Below are the code and all the weights of a small trained network. Each question names an input and a class and asks about switching units off, where a switched-off unit gives its printed mean instead of its output.

import numpy as np


def w(rows, s, z=0):
    codes = np.array(rows[::2]) - 128.0
    scale = np.full(codes.shape[1], s)
    scale[-1] = z or s
    return codes * scale


def norm(h):
    return h / np.sqrt((h * h).mean(-1, keepdims=True) + 1e-5)


def f(y):
    return np.maximum(y, 0)


def log_softmax(a):
    a = a - a.max(-1, keepdims=True)
    return a - np.log(np.exp(a).sum(-1, keepdims=True))


def net(x, mask):
    res = np.array(x, float).reshape(1, 6) / 4 @ E
    u = 0
    for l in range(4):
        y = f(norm(res) @ A[l][:, :-1].T + A[l][:, -1])
        res = res + np.where(mask[u : u + 6], y, B[l][:, -1]) @ B[l][:, :-1]
        u += 6
    return log_softmax(norm(res)[-1] @ U[:, :-1].T + U[:, -1])


A, B = {}, {}
E = w([
[150,142,90,196,64,113],'x0',
[100,124,175,165,145,132],'x1',
[163,239,135,128,138,99],'x2',
[126,105,133,255,159,150],'x3',
[57,130,113,149,155,110],'x4',
[77,137,150,79,99,189],'x5',
],0.0091)
A[0] = w([
[220,148,180,146,50,41,142],'0.n1',
[93,244,111,160,57,85,252],'0.n2',
[107,216,230,214,131,214,201],'0.n3',
[219,13,180,140,3,104,124],'0.n4',
[109,214,215,174,196,189,142],'0.n5',
[61,67,88,101,72,157,173],'0.n6',
],0.0054,0.0024)
B[0] = w([
[170,214,13,205,164,247,227],'0.n1',
[224,139,163,112,89,194,253],'0.n2',
[86,208,129,146,109,54,232],'0.n3',
[52,253,141,65,179,113,254],'0.n4',
[77,124,121,62,172,130,199],'0.n5',
[162,4,205,169,37,84,225],'0.n6',
],0.006,0.0038)
A[1] = w([
[208,61,245,136,117,107,18],'1.n1',
[156,88,143,156,189,136,53],'1.n2',
[169,116,189,171,253,94,215],'1.n3',
[101,114,96,128,55,79,254],'1.n4',
[74,90,91,57,91,49,199],'1.n5',
[58,141,237,49,120,158,149],'1.n6',
],0.0076,0.0022)
B[1] = w([
[68,127,74,59,136,160,163],'1.n1',
[55,101,134,122,180,6,160],'1.n2',
[46,98,58,158,93,65,236],'1.n3',
[254,87,127,141,157,197,212],'1.n4',
[175,93,139,205,133,174,226],'1.n5',
[97,129,194,114,79,203,253],'1.n6',
],0.0085,0.0047)
A[2] = w([
[8,123,146,165,151,78,47],'2.n1',
[233,164,85,88,117,86,49],'2.n2',
[15,106,59,145,253,108,50],'2.n3',
[112,114,129,148,182,93,92],'2.n4',
[208,55,142,59,124,174,248],'2.n5',
[92,175,214,117,200,142,78],'2.n6',
],0.0076,0.0015)
B[2] = w([
[134,81,82,45,179,129,215],'2.n1',
[206,153,120,62,223,187,215],'2.n2',
[106,57,68,103,124,59,229],'2.n3',
[51,150,85,97,100,56,167],'2.n4',
[65,133,97,254,105,142,253],'2.n5',
[156,199,108,30,53,48,168],'2.n6',
],0.0063,0.005)
A[3] = w([
[82,65,114,109,190,14,66],'3.n1',
[61,149,141,78,82,177,142],'3.n2',
[128,95,108,108,138,67,122],'3.n3',
[121,87,254,92,175,158,85],'3.n4',
[223,117,101,86,169,120,1],'3.n5',
[93,251,182,180,105,105,145],'3.n6',
],0.0074,0.002)
B[3] = w([
[161,102,51,196,136,32,255],'3.n1',
[118,44,187,91,102,110,226],'3.n2',
[135,50,87,185,139,153,189],'3.n3',
[103,90,159,160,64,194,188],'3.n4',
[254,54,133,131,135,205,187],'3.n5',
[70,146,193,122,161,72,214],'3.n6',
],0.0088,0.0041)
U = w([
[132,93,103,168,129,164,242],'0',
[94,255,146,248,212,80,13],'1',
[218,193,70,68,189,178,216],'2',
[111,197,122,77,149,150,4],'3',
[46,68,18,166,198,33,180],'4',
[39,58,213,78,86,227,160],'5',
[50,210,228,31,124,98,122],'6',
],0.0096,0.0036)

Each question gives the input, the list of numbers given to net, and the class t.
The units are the neurons (one row each of A and B). Each row of codes is followed by its name. A weight is (code - 128) times the scale printed after its matrix; where a second scale follows, it is the last column's (A, B and U).
mask holds one flag per neuron, layer by layer. A switched-off neuron (its flag False) gives its mean, the last column of its row in B, instead of its output. The means were averaged over made-up inputs and are rounded, as every weight is.
A unit's drop is (log p(t) with every unit on - log p(t) with that unit switched off) / (log p(t) with every unit on - log p(t) with every unit switched off).
most important unit: the unit with the biggest drop
k most important neurons: the k neurons with the biggest drops, biggest first
top k neurons in layer l: the k neurons of layer l with the biggest drops, biggest first
drop of u: that unit's drop, to one decimal
input [-7,-6,7,3,1,4], class 6: most important unit	2.n6
input [-8,-4,-1,-2,7,0], class 5: 2 most important neurons	[1.n6; 1.n5]
input [0,-2,4,-7,4,-1], class 2: 2 most important neurons	[2.n2; 0.n4]
input [-4,8,3,-8,6,0], class 5: 4 most important neurons	[1.n6; 3.n4; 0.n4; 3.n2]
input [2,-4,-1,5,-7,-5], class 2: top 2 neurons in layer 1	[1.n6; 1.n5]
input [-4,0,5,1,8,2], class 6: top 2 neurons in layer 0	[0.n2; 0.n1]
input [2,-8,-7,-3,7,1], class 0: 2 most important neurons	[1.n4; 1.n5]
input [-3,-7,7,1,4,-6], class 2: top 2 neurons in layer 3	[3.n5; 3.n1]
input [3,-4,5,8,7,6], class 6: top 2 neurons in layer 2	[2.n5; 2.n6]
input [-1,-6,7,8,-6,7], class 6: top 2 neurons in layer 0	[0.n3; 0.n5]
input [4,3,7,0,5,2], class 6: top 2 neurons in layer 3	[3.n6; 3.n1]
input [-2,7,-3,-8,4,-6], class 5: top 3 neurons in layer 1	[1.n6; 1.n5; 1.n2]
input [7,1,6,1,-4,-3], class 2: top 2 neurons in layer 2	[2.n2; 2.n5]
input [2,1,7,7,5,7], class 6: most important neuron	[0.n5]
input [-7,-5,2,-7,5,-5], class 2: drop of 2.n5	0.1
input [4,7,7,0,-5,7], class 6: drop of 3.n6	0.2
input [-6,4,4,7,-2,3], class 4: drop of 1.n3	0.7
